B:
1: [-101 -121 -114   26  218  110  -15  162   43  -40  179 -116  122 -205
    3   36 -196   81   27 -113 -196 -149  -82]
2: [-232   83   50  -86   24  -22   20  147  -19  182  340 -211  -59 -267
 -107  219   51  -29  -56   28   64  -29 -318]
3: [ 116  -41   -9   -4  -83 -195 -146   53 -104   10 -190  173  -62  212
  175  -89   -3   -2 -101  -82  -28  102  205]
4: [-155  -21   55   -5   12  -45    1   64  -38   67   47  -59  -12  -54
   76   48  -31    5  -22  -39   16  -44 -135]
5: [-199  -80  -52    7  113   30 -125  167   20  102  120 -110   32 -131
   84    9 -177   62   -3  -55  -70  -93  -78]
6: [ 312  117  314  -45 -324  -68  533 -177 -373 -375 -218   89   12  269
 -152  130  354 -120  -90 -219  -40  149  -71]
7: [-118  -25   28  -30  -23  -38  -52  105  -53   70   34  -20  -29  -40
   63   20  -77   26  -40  -37   -2   -9  -87]
8: [-270 -282 -180  376  216 -266  237  110  193   23  -24  261   87 -269
  199 -226   62  -37  -12  223   47 -325 -632]
9: [-194    4   64  -12  -16   10   17  123  -42   84  123 -126   -6 -118
  -38  118  -18    5  -49  -64   22  -42 -193]
10: [ -50   10  153    7  -70  -31  131  -41  -80  -90  -70   53  -21   43
   -8  125   58   18  -63 -140   28   44 -127]
11: [-126   -9   75  -24   -1  -66  -49   25  -19   59   -1   13  -52   -8
   99   65  -38   26  -42  -55   43   12  -76]
12: [-109   -1  116  -43  -46  -23  -80   43  -42   66  -42  -35  -54   50
  117   45  -54    8  -54  -92   44    3   19]
13: [-121  -37   23  -21  -25  -42  -12   88  -55   51   17  -14   -4  -40
   45   31  -70   23  -23  -46   -1  -24 -109]
14: [ -66   -4  115   18  -32  -49   96   -2  -51  -39  -29   22  -18    8
   22   92   55   -6  -62  -98   28    0 -128]
15: [-140   30   26  -65   -8  -82   -2   94  -64  118  159  -84  -42 -115
    4  103   10   -9  -32   10   28    1 -185]
16: [  60   42  157  -46  -77  -49  153  -23  -87  -88  -13   63  -71   21
   32   60   99  -42  -87  -50   21   31 -104]
17: [-118 -121  -96   83  257   57  -64  180   95   11  183  -71   47 -212
  139  -69 -158   53  -21  -14 -157 -169 -118]
18: [ -93  -16   76   -3  -40  -27   16   64  -45    7   -3   22  -33  -22
   30   55  -27   23  -64  -71   15    6 -117]
19: [-58  -7  57 -26  11 -71 -40  68  -1  66  41   8 -69 -35 117  12  -3 -25
 -72  -3  30 -30 -61]
20: [-145 -100  -70   66  221   32   -7   80   32  -41  127  -60   89 -151
   55   59 -132   97   23 -114 -150  -87 -129]
21: [  91   64  215  -52 -189  -63  325  -93 -249 -174  -96    5    5  127
  -38   93  180  -69  -30 -121   -9   59 -122]
22: [ 136   79  224  -63 -231  -22  324  -66 -245 -220  -96   72  -27  109
 -118  121  164  -35  -83 -145  -13  117 -136]
23: [  77   15 -111  -23  -84 -217 -190  286  -87  202  108   -6  -93   -1
   25  -61   96 -104 -180   53   -8   43   73]
24: [ 218  -34   -1 -164 -185 -174  -73   -9 -170  -54 -236  277  -84  218
  182 -138 -119   21  -25   -8  -33  131  205]
25: [-179  -47   61  -29   -6  -22   13   29  -31   44   -6  -15    3  -47
   82   48 -103   41   18  -48   27  -49 -146]
26: [ 152  -46   17  -77  -33 -169  -86  -18  -80  -26 -163  211  -92  161
  302 -173  -74   -5  -32   28  -38   46  161]
27: [   5   15  129  -45 -143  -25  171    2 -156  -95  -59   30   -4   45
  -50   85   43   -4  -45 -110   -5   43 -119]
28: [-105  -22   50   18    3  -83   25   14  -36    2   -9   38  -11  -11
   26  103   11   31  -44  -94   17   20 -122]
29: [-112  -30  -19   23    2 -128  -49   93  -45   80   32   14  -15  -29
   35   56    6   14  -57  -47    6   15 -104]
30: [ 414  -63  -44 -206 -282 -328   98 -136 -311 -183 -405  470  -53  355
  251 -264  -78   -3   59   65  -76  177  221]
31: [ -87   22   43  -76  -65  -55  -15  106 -106   75   85  -36  -57  -53
   36   30  -40   10  -43    2   -1   30 -125]
32: [-242 -271 -155  357  178 -256  238  107  174   11  -51  275   70 -239
  202 -236   60  -40  -22  220   53 -307 -605]
33: [ -89    0   50  -13  -18  -35  -64  132  -25   74   68   -4  -78  -61
   70    7  -33    6  -98  -10   13    1 -101]
34: [-208 -109  -74    7  283  156    4   97   27  -51  226 -159  122 -250
   77   40 -273  147  100  -92 -219 -144 -178]
35: [-195  -65 -130  -49  361  316 -138  267   16    1  451 -412  157 -344
  -48  121 -340  160   65 -189 -351 -148  -29]
36: [ 329   31  127 -229 -283 -302   45 -203 -277 -132 -373  445 -188  367
  362 -232  -35    0    9  101   26  236  178]
37: [-46 -49   2 -32 -30 -88 -43  59 -74  27 -50  54 -12  33 113 -26 -82  27
 -17 -41 -24   5 -16]
38: [-126  -83  -19   33  146   28   68   64  -49  -28   94 -153  116  -90
   83   20  -86   24   59  -98 -137 -135  -97]
39: [ -46    0  151 -116  -82   28 -221    3  -66   51 -169  -35  -56  206
  180   44 -159   44  -41 -207   20   58  299]
40: [-106  -13   32  -50  -50  -34  -28  104  -73   60   40  -21  -27  -43
   29   39  -72   25  -37  -39   -2    5 -100]
41: [-163 -178  -96  229  141 -236  198   59  102   20   -4  179   43 -175
  168 -135   90  -57  -16  156   42 -222 -446]
42: [-196 -227 -108  296  136 -231  290   71  119  -21  -37  230   73 -215
  161 -188   88  -56   -9  190   45 -279 -574]
43: [-72 -19 -18 -14 -48 -83 -43 156 -90  86  58 -46 -10 -32  11  17 -13 -12
 -64 -35 -23  -3 -68]
44: [ -84  -16   56  -21  -50  -42   45   64  -89   14    8  -28    2  -12
   21   51  -16    1  -29  -69   -7  -13 -104]
45: [ -85   30   -3  -80  -65 -150  -13   61 -129   86   80    6  -43  -35
   -4   95    7   22  -24   -9   12   89 -141]
46: [  28    2  -68   14  -99 -155  -67  239 -128  107   72  -20  -33   -3
  -45  -11   89  -63 -144  -18  -36   42  -24]
47: [-154  -11   27  -64  -16  -27 -121  107  -41  123   53  -82  -25  -33
   56   71 -101   29  -28  -70   14   -5  -23]
48: [ 194  126  125 -159 -292 -130  306   -5 -380 -132    7    6  -24  103
 -154   94  195  -73  -42  -55  -57  174 -123]
49: [-208  -89  -89   -5  325  263  -59  200   26  -35  344 -299  138 -306
   14   68 -309  153   71 -144 -293 -159 -115]
50: [  28  -49   30  -28  -34 -131  -30    8  -99   -4 -122   97  -32  116
  221 -106  -50   -2  -12  -16  -30    8   55]
51: [-62 -19   0 -15  17 -98 -43 103 -20  84  69 -13 -37 -53  72  23   7 -27
 -63  -7   7 -30 -69]
52: [ -17   15  152  -22 -115   -3  163   -4 -120  -96  -57   20   -9   37
  -38   97   48   -4  -58 -127    7   27 -122]
53: [ -35   15   94  -46 -100  -29   97   53 -125  -27    9   -2  -25   -7
  -13   57   11   -2  -49  -61   -7   26 -131]
54: [-54 -42  11 -41 -34 -74 -52  72 -55  41 -30  49 -28   9  96 -11 -82  23
 -30 -33  -7   2 -30]
55: [-96 -14  49  17  -6 -89  27  71 -85  60  29 -93   9   4  82  23  50 -47
 -32 -51  -5 -48 -77]
56: [-114  -49  -22  -17    7  -68  -38  101  -31   72   43  -12    6  -61
   38   40  -67   19  -21  -40   -9  -33  -96]
57: [-129  -78  -30   33  119   54    9  132  -14   -9  116 -100   67 -132
   39   17 -120   50   -1  -83 -121 -101 -122]
58: [-509 -171 -209  103  466  202 -405  370  272  305  422 -401  113 -424
  127   50 -390  135   27  -72 -147 -305 -104]
59: [ 109 -103  -87  -75  -71 -170  -94   49  -89    1 -176  207  -12  127
  183 -141 -141   20    1   -5  -52   20  140]
60: [  17   36  211  -32 -144   40  224  -40 -144 -160  -81   16   -8   64
  -69  131   71   -4  -66 -171    2   45 -114]
61: [-164 -117  -57   99  113  -57   34  119   43   23   61   48   26 -156
  105  -58  -81   37  -18   31  -40 -123 -259]
62: [ 336  -95  -38   20  -78 -168 -383   99  -81  -54 -396  286  -91  440
  334 -254  -97   14 -187 -193 -124  151  647]
63: [-102  -28   17  -14  -41  -53  -24  110  -59   55   23   -3  -18  -38
   22   35  -46   18  -52  -48    1   -3 -103]
64: [-178   -6  214   11   -9  123   60   -5   20  -53  -28  -52  -22  -29
   16  152  -52   47  -63 -182   49  -40 -123]
65: [  16   32  175  -32 -149    3  211  -17 -151 -129  -63   26  -12   49
  -70  112   78  -12  -66 -136    4   45 -133]
66: [-139  -64  -43  -11   92    3 -100  136   14   77  101  -70   19 -107
   64   33 -135   45  -17  -61  -57  -68  -55]
67: [ -90  -34   -1    4  -22 -107   54   69 -116   53   17 -102   65   10
   23   52   37  -42    6  -78  -27  -52  -70]
68: [-177  -50   21   25   74  -34  -35   94  -27   93   66 -138   33  -52
  128    8  -49  -12    2  -50  -25 -106  -78]
69: [-126  -35   23   -7    8  -57  -22   84  -36   68   35  -31   -9  -46
   79   21  -47    7  -27  -32    3  -43 -105]
70: [   9   16  104  -23  -86  -75  156  -15 -122  -76  -31   38  -10   31
  -22   94   85  -20  -48  -91    2   37 -122]
71: [ 131   99   80 -153 -250 -124  215   29 -316  -76   27   18  -29   59
 -140   99  126  -41  -41  -45  -42  157 -123]
72: [-113  -23   49  -39  -46  -47  -64   69  -51   69  -21  -19  -19   14
   52   63  -65   20  -37  -88   24    4  -24]

[  25   33 -239 -136   98 -327 -206  141  233  188 -319  326 -102  187
  145  154 -395  145  257 -229 -140  -72  328  247  -57 -158  109  352
 -420   -6 -550  162  196  437] : 41
[-327  266  -48  232  295 -201   69  136  317 -648 -423    3   90   60
    2   40   96  -12   55  162   41 -251  117  319  -22 -173  -66 -199
 -292  372   22   67 -236  500] : 65
[ 280  308 -246  216  137  384   36 -577 -406 -317  786 -166 -342  154
  -82  -93  213  328 -173   89   29 -279 -665  -88  603  258  147  364
  388 -472  151  -96  -56 -525] : 71
[ 246  180 -222  223   11  166   48 -351 -235   59  743 -218 -328  -54
   73  -99  -42  226 -127  -45  -54 -406 -203   -1  356  165  -24  487
  139 -265 -155    8  227 -338] : 47
[-508  172  -38  276  171 -459 -355  248 -129 -228 -169 -401  158   33
  267 -234  177    3  -58  344  182  155   21  169   78 -245  -23 -200
 -155  289  234  174 -170   96] : 10
[  60 -425   65 -246  209   29  380  120  236  -13 -118  308 -199  232
 -435  263   72 -116  -59  252  113  222  351  -51  -85  -55  169 -223
  -18  145 -169  -70  -86  351] : 12
[  44  202 -254 -179    9  -38 -409 -168 -129  108  -55  533 -269  352
  152   43 -278  270  376 -172  -54  -39  -19  189  108  -26   66  412
 -117 -227 -367   99 -127  185] : 18
[ 217  308 -414    2 -140   61 -394 -204 -106   64    9  445 -208  364
  101  182 -231  284  366 -199  -68  -78 -182  109  276   44  126  234
 -108 -337 -229  136  -50  120] : 39
[ 110    0 -236  169 -456  -35 -235  130  -94  440  190 -110  -96  -87
  229  -77 -162  223  208  102  134   18  233  -29 -146  -24 -287   14
 -101  -71  -12  232   51  -53] : 55
[ -66  -71   21  -21 -338   89 -284   50 -193  422  207  106 -110   21
   32 -211  -31   49  205  284  273  307  191  -28 -267  -27 -411  -57
   52   64   96   57 -331   20] : 7
[ 197  363 -338 -103   18  163 -411 -384 -314  -97  162  502 -303  442
   96   53 -122  391  308 -142    2  -51 -365   54  311   65  156  407
   72 -450 -150   22 -208  -52] : 49
[ -69  -87   31   12 -251   50 -257   58 -236  379  263   11  -73   62
  -41 -173   66  -24   77  337  300  398  129 -101 -163  -43 -296 -144
   87   70  177   18 -286  -23] : 52
[ 110  199 -331  -87  -13  252 -357 -454 -294  -71  208  280 -376  382
   69  -82  -77  449  325  -19  -80  -54 -608  187  532  244  209  406
  237 -562 -112  130 -276 -272] : 45
[-290  237  -76  292  188 -471 -314  305  -16 -212 -215 -550  361  -29
  196 -220  173   66 -179  303  240  331  -40   22  -80 -303  -53 -145
 -282  197  339   77  -64   90] : 26
[ -80   22 -249 -165  -77  -68 -390  -90   24  218 -195  383 -265  278
  159  -26 -325  256  463  -97 -147  -23  -51  366  194   69   68  334
 -119 -208 -414  250 -146  168] : 20
[  84   62 -134  115 -244  -37 -243  -55 -265  484  534  -67 -225  -76
  222 -166 -181  123   59    9   85  -97  213  -21  -45  -14 -268  342
  -24  -50 -183   89  136 -131] : 43
[-273  108   17  200  127 -314 -271  168 -273   -5  175 -235   90   98
   56 -103  219 -154 -205  329  288  308  136 -104   16 -249  -32 -228
  -57  271  245  -12  -90   69] : 27
[-195  -99   51   34 -109  -79 -273   95 -274  264  216 -117  -42   77
    4 -208  140  -36   -9  392  295  416   80  -71  -68  -87 -179 -166
   93  108  217   37 -265  -58] : 34
[   7   -8 -312   46   39 -536 -253  287   67  338 -130  186  -81  224
  173  345 -306  -84   77 -202 -101  -34  517   65  122 -260  299   56
 -433  129 -492  213  476  424] : 67
[-473  344    3  244  398 -362  -58  233  218 -787 -545 -189  235   26
  149 -134  194   97  -14  275  163 -100   70  279 -160 -307 -104 -184
 -326  401  214   54 -325  428] : 33
[ 224  320 -158  330  153  264   87 -459 -170 -148  791 -381 -180  -71
 -100 -169  104  119 -269   34  -39 -322 -501   29  473  221  -52  434
  178 -246   30 -112   99 -363] : 1
[-379  270  -62  261  201 -458 -320  285  -14 -327 -308 -439  296  -16
  265 -249  157  129  -78  298  227  209   -5  112 -116 -306  -93 -116
 -274  230  298  107 -164  140] : 36
[   3 -355   42 -186  172   33  337  118  262  -92 -188  273 -174  205
 -370  219   67  -70    3  254   97  159  295   23  -75  -43  120 -237
  -36  151 -133  -21 -145  357] : 4
[  60 -448  126 -318  343  -92  361  137  164  101   -3  363 -216  269
 -448  294   39 -236 -182  185  114  272  495 -119 -109 -146  236 -107
  -65  220 -296 -157   58  406] : 42
[-408  342  -38  292  252 -431 -292  205 -139 -382 -121 -243  167   63
  235 -133  186  -16 -114  247  224   41  125   78  -39 -332  -59 -157
 -221  347  220   46 -134  221] : 32
[-271  228  -84  236  247 -176   92  136  322 -591 -393    9   70   68
  -17   86   85   -8   62  155   25 -254  123  290   12 -147  -34 -230
 -280  333   10   87 -190  479] : 44
[  61   86 -109   88 -217  -44 -262  -46 -271  445  482  -41 -199  -71
  229 -192 -170  137   69   24  116  -60  219  -25 -110  -45 -297  347
  -35  -33 -155   65   82 -104] : 53
[-284  298   -7  315  288 -140   94  101  469 -533 -344 -114  213  -18
 -162   25   74 -202  -18  144  -17 -184   15  378   39 -102 -157 -212
 -353  433   14    7 -207  559] : 59
[-164   83 -165  -99  248 -607 -342  241    8  239 -192  352 -102  257
  243  202 -339  -89  100 -232  -76  -43  586  160  -38 -357  209  287
 -475  241 -593  112  332  535] : 13
[ -82 -120   -3  -35  180   -5  233   98  296 -259 -253  181  -76  143
 -254  144   59  -39   45  208   67   15  192  136  -53  -57   19 -202
 -121  201  -79    7 -193  395] : 69
[ 171 -513  -17 -227  165  -50  444  208  239   91  -87  306 -224  252
 -435  425   40 -140 -114  195   96  209  500 -161  -55  -95  302 -295
  -62  129 -238  -34  134  366] : 68
[   4  151 -318 -129 -106   60 -465 -232 -155  105  -65  414 -298  367
  158  -25 -231  354  463  -79  -92   -2 -276  268  310  115  116  322
   17 -369 -257  210 -240    8] : 29
[-426  337  -32  276  292 -348 -141  215   74 -634 -376 -193  195   51
  167 -106  207   58  -32  283  195  -46   74  184  -93 -295  -81 -233
 -258  364  249   67 -276  337] : 31
[-423  357  -57  351  250 -327 -121  211  138 -620 -361 -203  209   38
  123  -53  199  -26  -23  259  151 -102   72  224  -20 -261  -92 -311
 -283  408  231   87 -243  388] : 57
[-458  333  -24  326  244 -393 -248  202  -27 -434 -192 -265  187   37
  184 -139  190  -62  -80  270  180   -4   80  175    3 -280  -91 -221
 -233  394  221   73 -196  277] : 63
[-237  106   -3   85  254 -102  111  100  317 -458 -367   91   29   90
 -106   30   61  -13   73  182   50 -104  120  273  -68 -114  -71 -141
 -223  289  -34   28 -263  457] : 35
[ -39   41  -59   88 -321  -33 -311   59 -174  467  291  -11 -112  -71
  180 -209 -145   69  169  126  173   82  255   30 -212  -51 -404  130
  -70   71  -55  104  -92   16] : 60
